Look-ups in named tables: a row name and a column name give one cell, copied from the table.

zaro.csv
,totaz,luf,daf,bukur,gel,sukuzu,medakem
rov,444,484,288,736,575,305,97
pimir,400,444,359,655,476,261,337
dipom,434,486,551,635,484,435,307
puras,459,538,502,534,418,419,566
gud,490,379,616,453,292,450,622
zaf,417,468,589,431,347,507,716
zomi,313,369,938,577,233,502,844
kibafoz,507,353,876,451,256,459,833
fogisor,336,433,965,494,38,507,827

totaz of pimir: 400
totaz of gud: 490
daf of kibafoz: 876
bukur of dipom: 635
gel of zomi: 233
bukur of zaf: 431
sukuzu of zomi: 502
bukur of puras: 534
medakem of kibafoz: 833
bukur of fogisor: 494
luf of zomi: 369
luf of gud: 379
totaz of dipom: 434
totaz of kibafoz: 507
bukur of kibafoz: 451
medakem of zomi: 844

motare:
	runofev	foroler	zir	zupe	tif	zib	sal
reri	-8.9	64.4	20.9	-52.4	-25.5	-19.3	3.4
rez	-58.5	-5.5	-7.8	26.8	12.7	6.3	18.1
pali	83.6	29.1	77.6	4.1	2.7	0.8	50.2
pezaf	-18.1	4.7	-22.4	58.3	-34.0	5.5	20.0

reri, zir => 20.9
pali, tif => 2.7
rez, zib => 6.3
pezaf, runofev => -18.1
rez, sal => 18.1
rez, zir => -7.8
pali, zupe => 4.1
pezaf, zir => -22.4
rez, tif => 12.7
reri, runofev => -8.9
pali, runofev => 83.6
reri, zupe => -52.4
pali, foroler => 29.1
reri, sal => 3.4
rez, runofev => -58.5

Table geselik
fields: pogazu, sak, rezi, vaz
bug: [-0.06, -0.10, 0.01, 0.04]
vub: [0.03, 0.05, -0.28, -0.10]
geni: [-0.02, -0.05, 0.06, -0.05]
kevi: [-0.02, -0.08, 0.05, 0.03]
gefa: [0.37, 0.19, -0.69, -0.47]
labod: [-0.08, -0.21, 0.25, 0.11]
ril: [0.19, 0.04, -0.53, 0.03]
vavi: [0.06, -0.16, -0.18, -0.20]
vikilep: [-0.20, 0.60, -0.07, 0.50]
puvemif: [0.57, 0.89, -0.12, 0.00]
bifa: [-0.49, -0.63, 0.38, 0.54]
moropef: [-0.15, -0.13, 0.19, 0.21]
zut: [-0.51, -0.79, 0.62, 0.25]

vikilep, sak -> 0.60
puvemif, sak -> 0.89
puvemif, pogazu -> 0.57
bug, rezi -> 0.01
geni, vaz -> -0.05
vavi, sak -> -0.16

mep =
|  | zim | popupi |
|---|---|---|
| bikon | 18 | -327 |
| koru | 168 | 559 |
| resemuk | -202 | -680 |
| zug | 550 | 565 |

zim of resemuk is -202
zim of koru is 168
zim of zug is 550
popupi of koru is 559
popupi of resemuk is -680
popupi of zug is 565
zim of bikon is 18
popupi of bikon is -327

zas =
fields: lim, robi, ranedap, barurut, dur, zorit
vub: [-29447, -4428, -65862, 55571, -24239, -56479]
pem: [-18972, -40599, -91959, 60217, -14348, -83348]
rirese: [-26354, -2176, -26281, 10861, -7579, -30963]
nunage: [-2643, -58203, -17164, -15800, -40348, -19244]
vob: [-53177, 20872, -15567, 11624, -11702, -38403]

barurut of nunage: -15800
robi of nunage: -58203
robi of rirese: -2176
barurut of vob: 11624
dur of nunage: -40348
ranedap of nunage: -17164
dur of rirese: -7579
dur of vub: -24239
barurut of rirese: 10861
ranedap of pem: -91959
Row with the largest dur: rirese

dom =
,lod,ropez,vem,rad
tus,39673,76983,77990,83128
poso,65259,52180,51033,50518
tib,92477,25883,22236,16062
ges,32343,83362,86732,90531
ruba,90891,27453,23860,18170
muvikun,90046,28186,24872,19017

ropez of tib: 25883
rad of ruba: 18170
rad of muvikun: 19017
rad of poso: 50518
lod of ruba: 90891
vem of muvikun: 24872
rad of tib: 16062
vem of ruba: 23860
lod of muvikun: 90046
vem of ges: 86732

tiziku:
|  | bovaku | mol | lupodev | tisadi | muvinev | sozoreb |
|---|---|---|---|---|---|---|
| tiveba | 4194 | 9197 | 1646 | 9099 | -759 | 6891 |
| rolanag | 3657 | -2855 | -406 | -4515 | 438 | -5509 |
| toli | -2458 | -216 | -5341 | 1919 | -4009 | -3444 |
| zasezop | 4725 | 4366 | 4799 | -2422 | -3364 | -805 |

lupodev of rolanag = -406
tisadi of rolanag = -4515
bovaku of tiveba = 4194
sozoreb of rolanag = -5509
sozoreb of tiveba = 6891
muvinev of tiveba = -759
lupodev of tiveba = 1646
mol of zasezop = 4366
bovaku of rolanag = 3657
tisadi of toli = 1919
sozoreb of zasezop = -805
tisadi of tiveba = 9099
muvinev of zasezop = -3364
bovaku of toli = -2458
lupodev of toli = -5341
lupodev of zasezop = 4799
mol of tiveba = 9197
mol of rolanag = -2855

fus:
|  | damez | kopen | non | fos |
|---|---|---|---|---|
| dekepug | -1.84 | -0.04 | -3.26 | -0.09 |
| zozupe | -1.29 | -6.81 | 2.33 | -0.99 |
| dizevup | -3.38 | 4.73 | 1.04 | -0.25 |
| luz | 2.04 | -1.09 | -1.14 | 2.09 |
| nilem | -1.15 | 0.32 | 2.11 | 0.91 |
| birefe | 1.35 | -0.52 | 2.52 | 1.38 |
| digusi | -0.86 | 0.75 | 0.09 | 2.17 |
| rebede | -1.31 | -1.24 | 2.02 | 6.99 |
| nokopev | 0.12 | 0.09 | 3.48 | 3.13 |
| leri | -4.16 | 3.56 | -1.16 | 0.75 |
| fod | -0.16 | 1.84 | -0.40 | 1.63 |
| gizivo | 5.31 | 0.22 | -0.35 | -0.96 |
| vuv | 1.16 | 2.92 | -1.04 | 1.41 |
| nozako | 1.30 | -0.07 | 3.86 | 1.68 |

What is the kopen of fod in fus? 1.84
What is the fos of dizevup in fus? -0.25
What is the non of birefe in fus? 2.52
What is the damez of vuv in fus? 1.16
What is the damez of leri in fus? -4.16
What is the damez of birefe in fus? 1.35
What is the damez of nilem in fus? -1.15
What is the kopen of dizevup in fus? 4.73
What is the fos of gizivo in fus? -0.96
What is the non of nokopev in fus? 3.48
What is the kopen of leri in fus? 3.56
What is the fos of leri in fus? 0.75
Which row has the largest kopen? dizevup

